Below are the code and all the weights of a small trained network. Each question names an input and a class and asks about switching units off, where a switched-off unit gives its printed mean instead of its output.

import numpy as np


def w(rows, s, z=0):
    codes = np.array(rows[::2]) - 128.0
    scale = np.full(codes.shape[1], s)
    scale[-1] = z or s
    return codes * scale


def norm(h):
    return h / np.sqrt((h * h).mean(-1, keepdims=True) + 1e-5)


def f(y):
    return np.maximum(y, 0)


def log_softmax(a):
    a = a - a.max(-1, keepdims=True)
    return a - np.log(np.exp(a).sum(-1, keepdims=True))


def net(x, mask):
    res = np.array(x, float).reshape(1, 8) / 4 @ E
    u = 0
    for l in range(3):
        y = f(norm(res) @ A[l][:, :-1].T + A[l][:, -1])
        res = res + np.where(mask[u : u + 6], y, B[l][:, -1]) @ B[l][:, :-1]
        u += 6
    return log_softmax(norm(res)[-1] @ U[:, :-1].T + U[:, -1])


A, B = {}, {}
E = w([
[91,137,250],'x0',
[176,219,92],'x1',
[4,223,79],'x2',
[142,130,141],'x3',
[146,170,186],'x4',
[54,60,160],'x5',
[143,132,131],'x6',
[190,147,193],'x7',
],0.0047)
A[0] = w([
[72,17,133,250],'L0N0',
[160,211,19,217],'L0N1',
[168,145,228,55],'L0N2',
[110,61,67,102],'L0N3',
[41,141,132,202],'L0N4',
[4,98,201,20],'L0N5',
],0.013,0.002)
B[0] = w([
[250,196,90,234],'L0N0',
[110,86,2,255],'L0N1',
[99,17,172,201],'L0N2',
[207,133,147,188],'L0N3',
[72,170,115,208],'L0N4',
[60,169,1,223],'L0N5',
],0.018,0.0075)
A[1] = w([
[108,206,137,2],'L1N0',
[104,227,142,64],'L1N1',
[110,198,134,35],'L1N2',
[117,167,126,11],'L1N3',
[67,250,88,121],'L1N4',
[112,184,145,37],'L1N5',
],0.016,0.00095)
B[1] = w([
[78,140,95,155],'L1N0',
[82,162,75,164],'L1N1',
[83,137,94,155],'L1N2',
[107,134,103,146],'L1N3',
[2,193,175,254],'L1N4',
[82,148,104,140],'L1N5',
],0.014,0.0081)
A[2] = w([
[14,83,138,5],'L2N0',
[125,222,229,1],'L2N1',
[78,192,193,74],'L2N2',
[118,206,203,43],'L2N3',
[254,215,195,170],'L2N4',
[115,194,177,128],'L2N5',
],0.0071,0.0018)
B[2] = w([
[125,38,81,255],'L2N0',
[143,148,135,128],'L2N1',
[76,130,187,185],'L2N2',
[131,132,102,134],'L2N3',
[135,253,165,243],'L2N4',
[127,145,130,167],'L2N5',
],0.012,0.0019)
U = w([
[222,155,174,2],'0',
[8,188,47,220],'1',
[146,70,71,131],'2',
[91,55,255,96],'3',
],0.011,0.004)

Each question gives the input, the list of numbers given to net, and the class t.
The units are the neurons (one row each of A and B). Each row of codes is followed by its name. A weight is (code - 128) times the scale printed after its matrix; where a second scale follows, it is the last column's (A, B and U).
mask holds one flag per neuron, layer by layer. A switched-off neuron (its flag False) gives its mean, the last column of its row in B, instead of its output. The means were averaged over made-up inputs and are rounded, as every weight is.
A unit's drop is (log p(t) with every unit on - log p(t) with that unit switched off) / (log p(t) with every unit on - log p(t) with every unit switched off).
The circuit of an input: a set's keep is (log p(t) with only the set's units on - log p(t) with every unit switched off) / (log p(t) with every unit on - log p(t) with every unit switched off). Starting from the 12 units with the biggest drops (on a tie, the unit counted first), units are removed one at a time, each time the one whose removal leaves the highest keep (on an exact tie, the one counted first), for as long as the keep stays at least 0.8.
units of the circuit, in order: the units of the circuit, biggest drop first
most important unit: the unit with the biggest drop
k most important neurons: the k neurons with the biggest drops, biggest first
k most important neurons of layer l: the k neurons of layer l with the biggest drops, biggest first
drop of u: that unit's drop, to one decimal
input [0,7,-6,-4,-8,2,0,6], class 3: units of the circuit, in order	(L0N5; L0N0; L0N1; L0N4)
input [-7,-2,-6,7,0,-1,6,6], class 0: units of the circuit, in order	(L0N5; L0N1)
input [-7,4,1,0,-5,-2,4,-6], class 2: units of the circuit, in order	(L0N5; L1N4; L0N4)
input [0,-3,-7,-2,0,7,7,7], class 0: 2 most important neurons	(L0N0; L0N1)
input [0,-7,-3,-2,6,-1,-4,7], class 3: 2 most important neurons of layer 0	(L0N2; L0N1)
input [8,1,-7,1,2,8,7,6], class 2: units of the circuit, in order	(L1N4)
input [-1,6,-8,3,1,-7,8,7], class 2: 4 most important neurons	(L0N0; L1N4; L0N2; L0N3)
input [4,8,-6,-6,0,-4,-3,7], class 3: 4 most important neurons	(L0N2; L0N0; L0N5; L0N1)
input [3,6,-1,-4,7,2,-2,-4], class 2: 2 most important neurons of layer 0	(L0N2; L0N5)
input [-5,-2,-6,2,-2,-7,-8,5], class 0: units of the circuit, in order	(L1N4; L0N5)
input [6,-8,-7,-1,-6,-1,-3,8], class 0: units of the circuit, in order	(L0N1; L1N4)
input [7,6,-8,-4,5,-6,-7,7], class 3: units of the circuit, in order	(L0N2; L0N1)
input [-6,7,1,-5,-7,-5,6,0], class 2: units of the circuit, in order	(L0N5; L0N4; L1N4)
input [8,7,-5,3,8,8,4,-8], class 2: 3 most important neurons	(L0N2; L2N0; L1N4)
input [3,-5,-4,2,3,6,6,1], class 0: most important unit	L0N0
input [-3,-1,-7,5,0,-3,-4,-5], class 0: 2 most important neurons	(L0N5; L0N1)
input [-2,-1,1,-1,-5,-1,3,-3], class 2: units of the circuit, in order	(L0N5; L1N4)
input [-7,2,3,-2,-2,0,1,-2], class 2: 4 most important neurons	(L0N1; L0N5; L1N4; L0N3)
input [-8,4,-4,-8,-8,-4,4,2], class 2: 2 most important neurons of layer 0	(L0N5; L0N4)
input [-7,0,0,0,-7,4,1,-2], class 0: 3 most important neurons	(L0N3; L0N5; L0N0)
input [5,-5,-8,3,-7,-1,-2,-7], class 0: most important neuron	(L0N1)
input [1,-5,-8,-3,7,4,6,-4], class 0: 2 most important neurons	(L0N0; L0N1)
input [-2,-5,-2,1,-6,-7,-4,5], class 0: 2 most important neurons	(L1N4; L0N5)
input [-3,-3,-2,3,3,2,-3,3], class 0: 3 most important neurons of layer 0	(L0N1; L0N0; L0N5)
input [5,3,-8,5,8,-8,8,1], class 3: 3 most important neurons	(L0N2; L0N0; L0N1)
input [-4,5,-4,-4,-5,-3,-2,1], class 2: drop of L0N5	0.4
input [0,3,-4,0,3,-1,-4,7], class 3: drop of L0N0	0.1
input [6,8,-4,5,2,-5,8,-3], class 2: drop of L0N0	-0.1
input [1,-8,-7,5,4,-7,-5,8], class 3: drop of L0N2	0.1
